What can hang from each mark:
K_305: K_86 K_171
K_763: K_171 K_305
K_190: K_171 K_588 K_763 K_863
K_58: K_171 K_190
K_586: K_86 K_322
K_86: K_305 K_322 K_586
K_863: K_58 K_586 K_588
K_171: K_190 K_305 K_586 K_588 K_763
K_322: K_58 K_86 K_171 K_305
K_588: K_171 K_190 K_322 K_586

Each row was made from one small tree. Brackets hold a mark, then the marks that hang from it, in the order of their numbers. Every link used is in the known rows. Write each row's tree.
Known rows:
{K_322 K_58 {K_86 K_305 K_586}}: [ -42 -114  175 -236 -151    9  -34   -6  -21 -116   35  -86 -107 -127
   79 -219  195   -9  154  -16  -77  -52  -46   -1 -100   -2   75 -161
   77  208  -99   62  -84  108 -127 -149   52 -224  102  -91  -26  -67]
{K_322 {K_58 {K_190 K_588}} {K_86 K_586} K_305}: [  67 -157  287 -290 -231  -14  -12  -68 -171 -128   50  -29 -221 -178
  122 -279  253   11  298   55  -20 -192  -48  -71 -112   28  158 -180
  128  294  -86   62 -151   85 -152    4    1 -207   92 -100  -19   41]
{K_322 {K_58 K_190} {K_171 K_588}}: [ 204 -118  161 -157 -176  -68  -77  -51  -67  -55   -5   62 -120 -127
  105 -275  153  -41   80   99   33 -107  -67  -22    8   67  183 -164
   92  182   -2   92 -162   58  -68  156    5 -164   84  -66  -47   90]
{K_863 K_58 {K_588 {K_190 K_171} K_322 {K_586 K_86}}}: [  -4 -133  149 -210 -189 -475   -7  -62   94 -202  -43  165   27  151
    1   13 -172   17  181  -90 -183  120   11   54  109 -115  -19  221
  166  270 -115   11 -208 -174   54  -34   92  -53    5   15   62  -59]
{K_190 K_763 {K_863 {K_586 {K_86 K_322}}}}: [-194  -41   51 -331 -114  -26  163  -44 -258 -332  -52  257   29 -110
  -60  -54   64  144   60   71 -107   56   60   52  119 -161  165  119
   75  104  -70  134  -28 -127  -29  -73 -113 -177   -3 -108   17 -147]
{K_86 {K_305 {K_171 K_190}} K_322 K_586}: [ -93 -180   14 -213 -175 -219   79   83  -25  -13  -99  -55   90 -135
   67  -47  158   86 -137  -11 -145   69  -89  126  151   13  -12  -66
   28  181 -140  -28   37  134  -88 -212   -4 -456   83    0   68 -282]
{K_322 {K_58 {K_190 K_763}} K_171 K_305}: [ 170 -112  261 -242 -144  -33  -36 -118  -87 -159    3   79 -231 -210
  187 -411  138  -60   88  173    6 -153  -31  -63 -143   24  211 -153
  157   19  -48   93 -139  -28 -131  120   21 -103   60  -43  -24  141]
{K_58 {K_171 {K_588 K_322} {K_763 K_305}} K_190}: [ 218 -155   79 -213 -237 -177 -242  -55 -140  106  -78  -41  203  -12
  -31   78  109   45 -234   81  -47  -26  -17   15  304  -10  173  141
  118  233  -16  -32 -160   76   50   26   81 -209   29   54   28   41]
{K_171 {K_190 {K_763 {K_305 K_86}} {K_863 K_58}} K_588}: [ 103 -179   43 -269 -128  -31   32  -17 -195 -197   52  227  126  -56
   84 -104  170  133  112   55 -121   -1   35   94  290  -57  127   -2
  108  151 -103  179 -135  -22   35  -99  -57 -101   90  -58  -84  -56]
{K_588 {K_190 K_763} {K_322 K_58 K_171}}: [ 113  -47  204 -167 -116 -283 -155 -115   81 -142  -47  119  -71   16
  151 -292 -109  -63  -23   10 -119  -21   55 -115  -86   42  125   85
  147  103  -46   10 -167  -73   11  188   74   30   98   54  -85   97]
{K_588 {K_322 {K_171 K_190 K_763} K_305} {K_586 K_86}}: [ 203  -64  116  -75  -24 -817 -324 -119   85   11   56   -2   71  -45
  178 -291 -104  -17  207  -63 -129  -53   20  181   75  -66   87   -1
  129  -41 -133    5 -181  -77  -62  134   56  135   20   53   32   84]
{K_588 {K_190 K_763} {K_322 {K_305 K_171}}}: [  96  -33  136 -148 -120 -336 -126  -92  113 -130  -37  117    8   29
  117 -178 -140   -6  -97   33 -156  -34   43  -53  -51   62    6  120
  152  107  -73  -55 -108  -42   32  186   53   33   58  123   21   54]
{K_763 {K_171 K_305 {K_586 K_86} {K_588 K_322}}}: [ 104 -130   36 -118 -153 -591 -267   -8  -95   20  -45  -45  110   21
   58 -130  -78   99 -114   55  -82   13  -55  126  160  130   44  -19
   44   91  -89   62 -112   40   -8  -30   38  -78   51   35   75  -20]
{K_322 K_86 {K_171 K_588}}: [ 183  -62  111 -152 -114 -213  -93  -70   12  -10  164   -9   23 -109
   43 -351  174   19  175   87   45  -78  -56   96   35   -7  125 -107
   40    3  -53  138  -84   60 -116   71   25   -8  102  -45  -54   92]
{K_863 {K_58 {K_171 K_305} K_190} K_586}: [ 110 -184  149 -199 -323  141  127  -77 -234 -105    8  102  -80  -68
  -21   -8    4   19  151  128 -109    1  -33  -72  131  -42  127   87
  117  304  -53   25 -193  -52  -16 -247   10 -299  -57  -71   40  -19]
{K_588 {K_171 K_305} {K_322 K_86} K_586}: [  85  -27   68  -39  -66 -572 -220 -157  165  -83  -48  -92   37  158
   31 -164 -204  -28 -127  -81 -146   13  -26 -110   12  121    9   72
  131  431 -133  -76 -150  -62 -130  122  151  138   88  158  121   36]
{K_588 {K_190 K_763 K_863} {K_586 K_86}}: [-164  -37   34 -225  -35 -333  -60  -29   25 -228 -141   39  -81   98
   69   13 -102   66  197  -95 -193   24  115  -13  123 -114   25  207
  112  165 -108    9  -98  -69    1  -55   14  -14   22   31   33 -246]
{K_305 {K_171 {K_586 K_86} K_588}}: [  79 -110    2 -115 -146 -358 -125   48  -28   41   10   82   97  -13
    6  -37   67  109  131   -4  -68  -45  -31  189  170  106   33 -119
   40   63  -49   15 -120  132   43  116  -12 -198   27  -53   70 -120]
{K_171 {K_190 {K_588 K_322 K_586} K_763} K_305}: [  74 -129   39  -51    6 -412 -109  -60  -35  -14 -111   60   39   55
  127 -108   37  136  200  -72 -156    8    4 -101  245   91  134   41
   95  120 -133   89 -193  -96    6   41   16 -177   45   39  -26  -62]
{K_863 K_58 {K_586 {K_86 {K_305 K_171}} K_322} K_588}: [ -52 -229  189 -322 -279 -327  241   -4   10 -226   56  311    9 -101
  -55 -113   20  135  296   85 -199  156  -21  175  106  -77   62   99
  129  110 -114   96 -218 -152   17 -122   24 -287  -76 -173  175  -71]
{K_763 {K_171 {K_190 K_863} K_588} {K_305 {K_86 K_322}}}: [  59 -235   48 -237 -223 -281  -54   -8 -181   14   -8   11  146  -87
  101 -122  125   91 -290   66  -19    3   -6  167  204   35   11   49
   23  234  -89   42   29  110  -38 -317   -5  -98  104   42   66 -163]
{K_586 {K_322 K_58 {K_86 K_305}}}: [ -32 -104  180 -168 -127 -149  -29  -32   47  -26   14  -40  -73 -147
   53 -171  194   56   61   47  -90  -16   50   -4  -40   31   83  -16
   83  103  -45   67  -96    9  -40   44  -11 -136   98  -77   74  -39]
{K_305 {K_86 K_322 K_586} {K_171 K_588 K_763}}: [  93 -152  -34 -238 -171  -74   29   72   22  152   29   98  273 -114
  -19  -15  223  145  -87  -52  -43  -23 -134  306  218   54   35    4
   57   -8  -94 -131  -86  179   73   73  -21 -397  106  -61  120 -242]
{K_171 K_305 {K_588 {K_190 K_763 K_863} K_322 K_586}}: [  47  -42  -19 -119 -105 -527 -184  -75   18 -191 -166   66  121  128
  123 -116 -104   82  -49  -10 -186   39  -68  -60  217   66   40  116
  135  357 -130   71 -181  -99   -6  136    0  -36  125   91   28  -82]
{K_322 {K_171 {K_586 K_86} K_588 K_763}}: [ 181 -104   26 -162  -74 -524 -222    8  -56   85   47   13  155  -76
  101 -216   74   84  259   60  -17  -35  -52  272  209  -16  186  -89
   37 -215  -76  106 -160   15  -11  116    8  -87   50  -98  -23    1]
{K_86 {K_305 {K_171 K_190 K_763}} K_322 K_586}: [ -46 -189    3 -247 -151 -229   22   78    5   43 -104  -57  179 -154
   77  -26  174  110  -73    0 -143   80 -107  195  207  -20   51  -39
   42   76 -152  -33  -11  133  -57 -199   -2 -498   86  -25   59 -302]
{K_58 {K_171 {K_586 K_322}}}: [  -5 -113   73  -78 -148 -249 -135  -16 -115  157   29  -68   55   -3
    8   48   59   66  -27   70  -75   -6   45   39  181   48   69   93
   11   15    8  -29  -95   12   30  -33    0 -115   29  -20   26  -45]
{K_588 {K_171 {K_763 K_305}} K_190 {K_322 K_86} K_586}: [ 100  -83  112 -162 -128 -758 -325 -147  244  -34 -108 -148   93  225
  111 -105 -298  -59  -43 -105 -179   33   58  -54   45   55   18  204
  159  425 -141 -156 -184  -33  -66   52  215  208   92  191   75  -45]
{K_58 {K_171 K_190 K_588}}: [ 139 -118   41   -6  -56 -151 -164   -7  -41  128   66   -5   88  -22
   58   10  101   29   90   57  -55  -27   -1   70  236    6  108   46
   -1   57   -4   60 -150   60   12  -27  -16 -173   47   -1  -69   49]
{K_86 {K_305 K_171} {K_586 {K_322 K_58}}}: [ -96 -157  106 -255 -197 -100   21   68   31  -24  -55  -12  -41 -123
  108  -97  178  114  -77   21 -170   51  -64   76   46   78  -41  -72
   53  205 -107  -38  -63  123   -5  -49   42 -329   62  -42   73 -172]
{K_863 {K_586 {K_86 K_305 {K_322 {K_171 K_588 K_763}}}}}: [ -17 -119   43 -223 -150 -476   29   29  -86  -86  -62   71   86 -160
   39 -176   46   82  146   50  -77   56  -40  233  115 -105  140   12
   46  -14 -105  109  -84  -61  -63  -51  -36 -292   -7 -111  104  -88]
{K_171 K_190 {K_586 K_86 K_322}}: [  15 -158   65  -44  -70 -598 -140   38 -104  123   44  -29   32  -64
   70   -4   44  119  339  -35 -168  -33  157  155  239   54   75  -20
   -4  -81  -58   26 -116  -18   14    1  -66  -46    1  -87   19 -112]
{K_171 K_190 {K_305 K_86} {K_586 K_322} K_763}: [ 200 -220    6  -31  -85 -500 -181    6  -45  322   51  -48  231 -110
  158  -63  131  162  306   -7 -168  -65   22  216  357  151  136   31
   32 -188 -124  -42 -205  -22   46  -52  -45 -173   71  -97   79 -184]
{K_322 {K_58 {K_171 K_588} K_190}}: [ 115 -128  150 -124 -178   95 -107  -36 -102    4  -50   17  -83  -67
   21   -9  147  -32  -11   70  -13  -91  -21  -76   70   46  172  -23
   94  261   33   22 -186   86   -2   63    1 -282   60  -45   -8   37]
{K_305 {K_171 {K_586 {K_322 K_86}} K_588 K_763}}: [ 151 -145   38 -195 -190 -372 -176   -3   28  159   70   43  225  -65
    5  -67  168  171  196   73  -59  -34  -50  226  252  123  121  -89
   64    1  -50    5 -189  126   66  168  -32 -224   87  -87   45 -146]
{K_171 K_190 K_586 {K_588 K_322}}: [ 191 -121   -2   13 -127 -671 -259   -1 -117   63   77   34  188   51
   65  -83  -38   40  172  -26 -102  -53   17  100  269  145   83 -163
   27  164  -32   71 -158    6   13  130  -61   -4   82  -12 -105   43]

Write each row's tree:
[ 109  -75   67  -90  -43 -262  -79  -51   49  131   -8  -10   91 -132
  122 -184  110  117   29  124  -59   41  -39  106  129   22  107   93
   26 -178  -71   33 -105  -68    0  108    2  -49   49  -36   64   -1] | {K_586 {K_322 {K_171 K_305 K_763}}}
[  39 -131   56 -237 -160   93   22   27 -196   79 -114    3   -1  -48
   -5  145  222  157   82   21   10  -48   15   -9  255  -48  134  114
   50  195  -31   35  -57   23   84   13  -14 -351   -1  -30   -4 -114] | {K_58 {K_190 {K_171 K_763} K_588}}
[ -50 -159  118 -324 -157   57   60    1  -64  -46  -53  111   -4  -67
   42  -96  191  137 -130  -11  -98    0   34   29   53   80   26   11
   99   39  -89  -71  -68   64   60  -10   81 -174   30  -21   61 -153] | {K_190 {K_763 {K_305 {K_86 {K_586 {K_322 K_58}}} K_171}}}
[  99 -113   86 -165 -101 -252  -50  -29   15  158   41    2  101 -124
   96 -173  142  104  -57   63  -36   11   26  156  114    6   56  107
   35 -162  -58  -31  -56  -23   36   55   41   23   39  -28   83  -21] | {K_586 {K_322 {K_171 {K_763 {K_305 K_86}}}}}
[ -12 -107   77 -221  -32 -467  -91  -35  -88 -140 -160  131   40  111
   43 -104  -51  178  -34  -25 -166   38   40  -87  176  101  185  129
  131  120 -130   79 -183 -126   28  233   86 -140   52   37   60   32] | {K_190 {K_588 {K_171 K_305 {K_586 K_86}} K_322} K_763}
[ -12 -151   37 -196 -136 -467 -184    4  -47  -17 -122 -123   12   67
   75  -67  -42   64 -168   16   -6   59  -24  108   95   33  -53  -13
   30  178  -83   23  -24   92  -27 -205  116   12   -5   87   79 -107] | {K_763 {K_171 {K_588 {K_586 K_86}}} K_305}
[-158 -116    8 -348 -109 -228  -56   28 -204  -82 -149   75   84  -27
  116   83  226  263  177  -44 -100   42   -1  169  343 -216  106  198
   68  271 -150  171  -74  -45   77 -103  -52 -343   55  -62   38 -269] | {K_190 {K_171 K_763} {K_588 {K_586 {K_86 K_305}}} K_863}
[ -72 -159   54 -218 -132 -348   48   29  -47  -83 -236  -72 -105   33
  -17   53   40   78  -71  -66 -100    1   34  -90  171   10   94  109
  120  365  -92  -13  -63    5  -62   22   65 -313   20   49  179 -167] | {K_58 {K_190 {K_588 K_171 {K_586 {K_86 K_305 K_322}}}}}
[ 104 -159  139 -224 -156  134  -17  -27  -79  -66  -79   59 -114  -92
   32 -116  151   36  -55   51  -31  -92  -21  -75   35  120  155  -42
  131  155  -32   20 -157   61    3   23   24 -288   65  -38   44  -55] | {K_322 {K_58 {K_190 {K_763 {K_171 {K_305 K_86} K_588}}}}}
[  58 -109   82  -82  -18   23  -95  -39  -50   75   44   15   21  -32
   26   23   94   39   75   48  -84  -12   69  -13  186  -31  142  113
   30  -59  -14   28 -119   15   17  -99   19 -182    9    9  -83    1] | {K_58 {K_171 {K_190 K_763}}}
[ -85 -134   49 -316 -209 -239  -27  -30 -215  -26   19  165  237  -58
   18   68  180  221  104  135  -70   75  -32  213  344  -91  125  146
   20  152  -66  114  -81 -125   47  -67  -94 -180   68 -129   -7 -178] | {K_190 {K_171 {K_586 K_322} K_763} {K_863 K_588}}
[  13  -88   22  -73  -35 -154   23    0   74   31  -37  -27    6   17
   83  -69  -33   74 -175    2 -137   25  -32   15   61  134  -33  134
   23  148 -116 -111  -73  -27  -49   55   94  -18   58   54  154  -15] | {K_588 {K_171 {K_305 {K_86 {K_586 K_322}}}}}
[  22  -50  152 -115  -87 -252  -25  -68   16    2  102  -41  -32 -144
   55 -191  132   68   86  107  -48  -55   45   54  -42    7   31   18
   54  -29  -45   40  -47  -42  -67  107  -42   68   62  -29   81   58] | {K_586 {K_322 K_86 K_305}}
[ -66  -92  155 -227  -59 -605  -96 -102  243 -135  -95 -102 -157  122
  137 -158 -175   33  104   16 -206   12  109  -94   -2   76   20  191
  148  225 -130  -78 -173 -113  -95  156  110  109   87  129  103  -78] | {K_588 K_171 {K_190 K_763} {K_586 {K_322 K_86 K_305}}}
[ -73 -114  155 -254 -224 -136  114  -65 -263 -166   26  269  -68 -118
  121 -219  157  161  225  112  -52    2  -12   -2  102  -32  160   51
   37  325  -40  175 -125  -97   -3   16 -119 -141   54 -149  -26  -24] | {K_190 K_588 {K_863 {K_586 {K_322 K_58 K_171}}}}
[ 126 -116    5 -139 -105 -622 -219   18  -66  120   13  -16  226  -62
  108  -88   79  146  199  125  -53  -22  -55  252  249   76  141  -90
   50 -144  -52   72 -187  -43   41  230  -88  -74   86  -96   24  -12] | {K_171 {K_586 {K_322 K_305}} K_588 K_763}
